Below are the code and all the weights of a small trained network. Each question names an input and a class and asks about switching units off, where a switched-off unit gives its printed mean instead of its output.

import numpy as np


def w(rows, s, z=0):
    codes = np.array(rows[::2]) - 128.0
    scale = np.full(codes.shape[1], s)
    scale[-1] = z or s
    return codes * scale


def norm(h):
    return h / np.sqrt((h * h).mean(-1, keepdims=True) + 1e-5)


def f(y):
    return y / 2 * (1 + np.tanh(0.7978845608 * (y + 0.044715 * y**3)))


def log_softmax(a):
    a = a - a.max(-1, keepdims=True)
    return a - np.log(np.exp(a).sum(-1, keepdims=True))


def net(x, mask):
    res = np.array(x, float).reshape(1, 2) / 4 @ E
    u = 0
    for l in range(2):
        y = f(norm(res) @ A[l][:, :-1].T + A[l][:, -1])
        res = res + np.where(mask[u : u + 15], y, B[l][:, -1]) @ B[l][:, :-1]
        u += 15
    return log_softmax(norm(res)[-1] @ U[:, :-1].T + U[:, -1])


A, B = {}, {}
E = w([
[116,248,95,198,84,240,59,205],'x0',
[253,162,97,57,108,137,97,151],'x1',
],0.011)
A[0] = w([
[113,103,122,220,93,93,180,147,8],'0.n0',
[162,154,126,141,126,120,103,176,121],'0.n1',
[56,200,196,141,164,170,120,159,93],'0.n2',
[188,205,131,161,150,73,58,154,88],'0.n3',
[1,111,202,108,115,130,195,160,38],'0.n4',
[102,164,148,108,89,109,63,117,63],'0.n5',
[151,164,130,65,172,68,41,160,123],'0.n6',
[125,144,221,73,136,195,166,162,3],'0.n7',
[108,55,180,143,105,96,204,127,145],'0.n8',
[82,125,185,123,18,137,95,230,110],'0.n9',
[117,76,208,186,32,118,135,187,94],'0.n10',
[111,104,163,148,95,108,165,89,96],'0.n11',
[135,85,202,169,138,94,185,126,43],'0.n12',
[81,150,105,136,137,112,144,131,170],'0.n13',
[58,100,174,167,86,121,110,176,106],'0.n14',
],0.0087,0.0056)
B[0] = w([
[121,69,146,230,108,133,97,137,136],'0.n0',
[169,106,153,116,115,169,143,96,162],'0.n1',
[116,105,127,94,78,190,181,164,199],'0.n2',
[125,40,180,44,102,110,159,174,175],'0.n3',
[101,255,57,124,169,92,57,63,213],'0.n4',
[108,165,117,132,151,120,152,61,121],'0.n5',
[138,137,99,118,201,136,178,95,171],'0.n6',
[145,77,134,144,163,74,86,75,105],'0.n7',
[158,76,152,94,85,205,170,154,254],'0.n8',
[121,141,113,201,110,149,179,170,184],'0.n9',
[178,252,110,158,174,104,119,106,143],'0.n10',
[98,93,152,134,168,151,146,207,170],'0.n11',
[172,169,152,136,74,123,126,183,180],'0.n12',
[148,95,50,133,135,125,173,126,168],'0.n13',
[109,168,69,144,185,77,181,103,184],'0.n14',
],0.0079,0.0069)
A[1] = w([
[2,177,145,164,130,162,67,184,158],'1.n0',
[32,171,138,206,159,197,42,204,82],'1.n1',
[45,119,126,211,172,84,95,129,85],'1.n2',
[228,193,26,70,126,112,201,180,217],'1.n3',
[102,140,143,164,132,70,100,78,143],'1.n4',
[149,152,56,173,190,128,190,94,224],'1.n5',
[125,139,184,105,141,80,168,63,79],'1.n6',
[155,146,171,100,146,154,61,189,177],'1.n7',
[122,106,248,103,111,85,95,119,1],'1.n8',
[211,113,55,107,121,68,15,131,72],'1.n9',
[186,155,89,101,114,165,16,224,131],'1.n10',
[158,169,200,131,94,97,72,124,28],'1.n11',
[249,167,79,113,140,35,10,143,22],'1.n12',
[200,88,201,112,129,221,167,250,11],'1.n13',
[110,150,143,101,69,143,65,174,163],'1.n14',
],0.0088,0.0042)
B[1] = w([
[177,72,157,55,145,66,130,68,191],'1.n0',
[182,32,193,47,140,65,146,134,190],'1.n1',
[150,161,98,123,188,81,112,39,160],'1.n2',
[65,129,156,161,96,189,132,191,248],'1.n3',
[179,130,72,87,199,117,145,62,130],'1.n4',
[137,160,109,174,105,174,57,148,189],'1.n5',
[167,128,169,122,91,93,76,134,153],'1.n6',
[134,107,145,136,150,82,192,104,157],'1.n7',
[121,45,223,92,149,122,176,181,132],'1.n8',
[65,199,99,156,192,60,165,36,142],'1.n9',
[134,29,156,90,172,42,150,92,183],'1.n10',
[69,138,132,154,151,131,231,67,118],'1.n11',
[94,139,42,210,219,16,105,1,146],'1.n12',
[128,201,66,173,144,131,77,76,213],'1.n13',
[114,99,169,71,122,82,131,116,150],'1.n14',
],0.0098,0.011)
U = w([
[213,10,208,45,83,113,209,152,184],'0',
[103,168,48,173,232,74,121,41,223],'1',
[74,187,83,212,68,240,82,189,230],'2',
[174,218,211,128,79,114,29,137,2],'3',
[157,188,154,144,9,76,44,117,2],'4',
],0.014,0.0093)

Each question gives the input, the list of numbers given to net, and the class t.
The units are the neurons (one row each of A and B). Each row of codes is followed by its name. A weight is (code - 128) times the scale printed after its matrix; where a second scale follows, it is the last column's (A, B and U).
mask holds one flag per neuron, layer by layer. A switched-off neuron (its flag False) gives its mean, the last column of its row in B, instead of its output. The means were averaged over made-up inputs and are rounded, as every weight is.
A unit's drop is (log p(t) with every unit on - log p(t) with that unit switched off) / (log p(t) with every unit on - log p(t) with every unit switched off).
The circuit of an input: a set's keep is (log p(t) with only the set's units on - log p(t) with every unit switched off) / (log p(t) with every unit on - log p(t) with every unit switched off). Starting from the 12 units with the biggest drops (on a tie, the unit counted first), units are removed one at a time, each time the one whose removal leaves the highest keep (on an exact tie, the one counted first), for as long as the keep stays at least 0.8.
units of the circuit, in order: the units of the circuit, biggest drop first
unit that matters most: the unit with the biggest drop
k most important neurons: the k neurons with the biggest drops, biggest first
k most important neurons of layer l: the k neurons of layer l with the biggest drops, biggest first
drop of u: that unit's drop, to one decimal
input [4,-4], class 0: units of the circuit, in order : [1.n1]
input [-1,3], class 2: 2 most important neurons : [0.n6; 1.n3]
input [-3,-3], class 2: 3 most important neurons : [0.n8; 1.n1; 1.n0]
input [7,-7], class 0: 2 most important neurons : [1.n1; 1.n0]
input [-5,-6], class 1: 2 most important neurons of layer 0 : [0.n4; 0.n3]
input [-2,3], class 2: 2 most important neurons : [0.n6; 1.n3]
input [2,3], class 2: 2 most important neurons : [1.n1; 1.n3]
input [7,-8], class 1: 3 most important neurons : [0.n8; 0.n14; 1.n2]
input [6,-7], class 1: 2 most important neurons : [0.n8; 0.n14]
input [-3,-1], class 2: 2 most important neurons : [0.n8; 1.n13]
input [0,0], class 2: 2 most important neurons of layer 0 : [0.n4; 0.n11]
input [2,2], class 2: 2 most important neurons of layer 1 : [1.n13; 1.n3]
input [6,-5], class 0: 2 most important neurons of layer 1 : [1.n1; 1.n0]
input [7,6], class 0: units of the circuit, in order : [1.n10]
input [-3,5], class 1: 2 most important neurons : [1.n12; 0.n8]
input [5,-7], class 1: 2 most important neurons : [0.n14; 0.n8]
input [-1,-2], class 2: 2 most important neurons : [0.n8; 0.n14]
input [8,-5], class 0: drop of 1.n1 : 0.7
input [-1,5], class 1: drop of 0.n8 : 0.6
input [-2,0], class 2: unit that matters most : 1.n13
input [-2,2], class 2: drop of 1.n8 : 0.0
